Below are the code and all the weights of a small trained network. Each question names an input and a class and asks about switching units off, where a switched-off unit gives its printed mean instead of its output.

import numpy as np


def w(rows, s, z=0):
    codes = np.array(rows[::2]) - 128.0
    scale = np.full(codes.shape[1], s)
    scale[-1] = z or s
    return codes * scale


def norm(h):
    return h / np.sqrt((h * h).mean(-1, keepdims=True) + 1e-5)


def f(y):
    return y / 2 * (1 + np.tanh(0.7978845608 * (y + 0.044715 * y**3)))


def log_softmax(a):
    a = a - a.max(-1, keepdims=True)
    return a - np.log(np.exp(a).sum(-1, keepdims=True))


def net(x, mask):
    res = np.array(x, float).reshape(1, 7) / 4 @ E
    u = 0
    for l in range(3):
        y = f(norm(res) @ A[l][:, :-1].T + A[l][:, -1])
        res = res + np.where(mask[u : u + 8], y, B[l][:, -1]) @ B[l][:, :-1]
        u += 8
    return log_softmax(norm(res)[-1] @ U[:, :-1].T + U[:, -1])


A, B = {}, {}
E = w([
[134,108,117,147,68,132,100],'x0',
[127,137,116,121,153,114,139],'x1',
[84,33,90,81,134,120,223],'x2',
[122,128,147,123,135,137,129],'x3',
[254,81,175,110,164,102,99],'x4',
[120,72,57,242,204,187,87],'x5',
[122,129,149,122,138,141,128],'x6',
],0.0082)
A[0] = w([
[52,129,88,224,174,134,106,175],'0.n0',
[111,103,125,254,216,181,105,45],'0.n1',
[160,236,152,195,102,185,123,186],'0.n2',
[133,99,68,102,118,192,225,4],'0.n3',
[114,111,143,109,181,163,115,154],'0.n4',
[19,42,115,124,99,141,211,80],'0.n5',
[75,172,104,3,74,132,94,179],'0.n6',
[67,152,161,211,136,36,72,78],'0.n7',
],0.0068,0.0025)
B[0] = w([
[97,182,174,165,80,129,145,248],'0.n0',
[51,85,118,110,95,2,145,255],'0.n1',
[128,180,41,117,166,92,60,212],'0.n2',
[156,105,55,97,106,120,73,162],'0.n3',
[143,113,109,156,72,103,111,149],'0.n4',
[110,133,89,56,123,112,74,239],'0.n5',
[176,208,175,209,139,132,233,214],'0.n6',
[161,121,65,51,160,198,91,148],'0.n7',
],0.0086,0.0046)
A[1] = w([
[143,70,76,142,167,148,208,88],'1.n0',
[116,35,79,57,100,198,176,80],'1.n1',
[117,103,81,108,88,126,125,129],'1.n2',
[131,85,164,212,81,30,135,197],'1.n3',
[241,173,165,141,109,181,194,253],'1.n4',
[111,73,131,110,79,125,245,70],'1.n5',
[174,13,151,1,124,99,81,70],'1.n6',
[41,166,80,80,101,169,126,22],'1.n7',
],0.0084,0.0019)
B[1] = w([
[156,105,132,89,74,121,93,155],'1.n0',
[100,236,106,85,154,96,2,208],'1.n1',
[86,135,184,184,224,151,65,172],'1.n2',
[171,128,161,107,143,142,180,240],'1.n3',
[135,93,91,152,69,34,157,253],'1.n4',
[40,108,179,111,87,98,44,225],'1.n5',
[175,108,81,150,228,192,121,250],'1.n6',
[248,99,79,151,185,206,221,203],'1.n7',
],0.0071,0.0048)
A[2] = w([
[254,63,134,132,158,112,104,80],'2.n0',
[134,206,100,75,167,126,60,165],'2.n1',
[110,84,67,229,189,90,122,84],'2.n2',
[141,217,75,151,101,133,110,155],'2.n3',
[79,65,115,49,156,86,141,250],'2.n4',
[52,170,63,167,76,225,204,60],'2.n5',
[84,62,110,229,159,143,126,75],'2.n6',
[92,66,114,210,176,148,86,135],'2.n7',
],0.0088,0.0025)
B[2] = w([
[20,94,77,166,170,240,214,240],'2.n0',
[83,74,118,62,130,196,66,245],'2.n1',
[199,156,180,98,57,90,125,251],'2.n2',
[75,2,138,93,118,104,65,227],'2.n3',
[158,182,157,210,75,123,15,255],'2.n4',
[218,72,147,166,241,232,194,215],'2.n5',
[177,162,178,102,67,69,121,204],'2.n6',
[104,217,169,49,99,67,241,229],'2.n7',
],0.0088,0.005)
U = w([
[129,169,172,135,65,35,157,181],'0',
[94,124,110,73,132,136,5,6],'1',
[133,104,110,165,173,193,171,176],'2',
],0.02,0.0011)

Each question gives the input, the list of numbers given to net, and the class t.
The units are the neurons (one row each of A and B). Each row of codes is followed by its name. A weight is (code - 128) times the scale printed after its matrix; where a second scale follows, it is the last column's (A, B and U).
mask holds one flag per neuron, layer by layer. A switched-off neuron (its flag False) gives its mean, the last column of its row in B, instead of its output. The means were averaged over made-up inputs and are rounded, as every weight is.
A unit's drop is (log p(t) with every unit on - log p(t) with that unit switched off) / (log p(t) with every unit on - log p(t) with every unit switched off).
The circuit of an input: a set's keep is (log p(t) with only the set's units on - log p(t) with every unit switched off) / (log p(t) with every unit on - log p(t) with every unit switched off). Starting from the 12 units with the biggest drops (on a tie, the unit counted first), units are removed one at a time, each time the one whose removal leaves the highest keep (on an exact tie, the one counted first), for as long as the keep stays at least 0.8.
units of the circuit, in order: the units of the circuit, biggest drop first
top k neurons: the k neurons with the biggest drops, biggest first
top k neurons in layer l: the k neurons of layer l with the biggest drops, biggest first
drop of u: that unit's drop, to one decimal
input [-7,-8,7,-8,-6,2,-5], class 1: units of the circuit, in order : 0.n5
input [3,3,-6,-2,7,7,8], class 0: top 3 neurons : 0.n1, 2.n7, 2.n2
input [2,-5,-4,-6,5,3,-5], class 2: top 2 neurons : 2.n0, 1.n1
input [5,-2,0,4,-8,8,8], class 0: top 2 neurons : 0.n1, 2.n6
input [-7,-8,-4,7,7,-5,1], class 2: top 2 neurons : 2.n0, 0.n0
input [-8,3,0,8,3,0,1], class 2: top 2 neurons in layer 0 : 0.n6, 0.n0
input [6,7,-6,8,-8,-7,-2], class 2: top 2 neurons : 2.n5, 2.n2
input [-6,-4,-3,1,-1,3,5], class 0: top 3 neurons : 0.n1, 1.n1, 0.n5
input [-5,7,2,1,-2,-1,7], class 1: top 4 neurons : 0.n0, 0.n2, 2.n4, 1.n5
input [6,-7,-7,2,4,-6,-6], class 1: top 3 neurons : 0.n2, 2.n7, 0.n0
input [-3,-7,6,6,7,-6,5], class 2: top 3 neurons : 1.n6, 2.n0, 0.n0
input [-7,4,4,-1,7,7,-7], class 0: top 2 neurons : 0.n1, 2.n2
input [5,-2,7,-8,6,1,1], class 1: top 2 neurons in layer 1 : 1.n1, 1.n7
input [3,-4,6,7,6,6,6], class 0: top 2 neurons in layer 0 : 0.n1, 0.n7
input [1,-6,6,-4,-2,3,-1], class 1: units of the circuit, in order : 1.n1
input [-3,-6,2,7,-6,7,4], class 0: top 2 neurons : 0.n1, 2.n6
input [-6,-5,3,8,-4,-2,-6], class 2: top 2 neurons in layer 0 : 0.n6, 0.n1
input [-7,5,4,2,-1,3,-8], class 1: top 2 neurons in layer 1 : 1.n1, 1.n4
input [3,2,-6,6,8,-2,5], class 2: top 2 neurons : 2.n0, 1.n1
input [-8,1,-4,2,-8,-5,-2], class 2: top neuron : 2.n5
input [3,2,6,-7,-4,0,7], class 1: drop of 1.n1 : 1.1
input [3,-8,-7,-8,-1,8,-3], class 0: drop of 0.n5 : 0.1
input [2,2,-3,7,1,4,-2], class 0: drop of 0.n1 : 0.4
input [-7,3,8,8,6,2,-5], class 1: drop of 1.n1 : 0.4
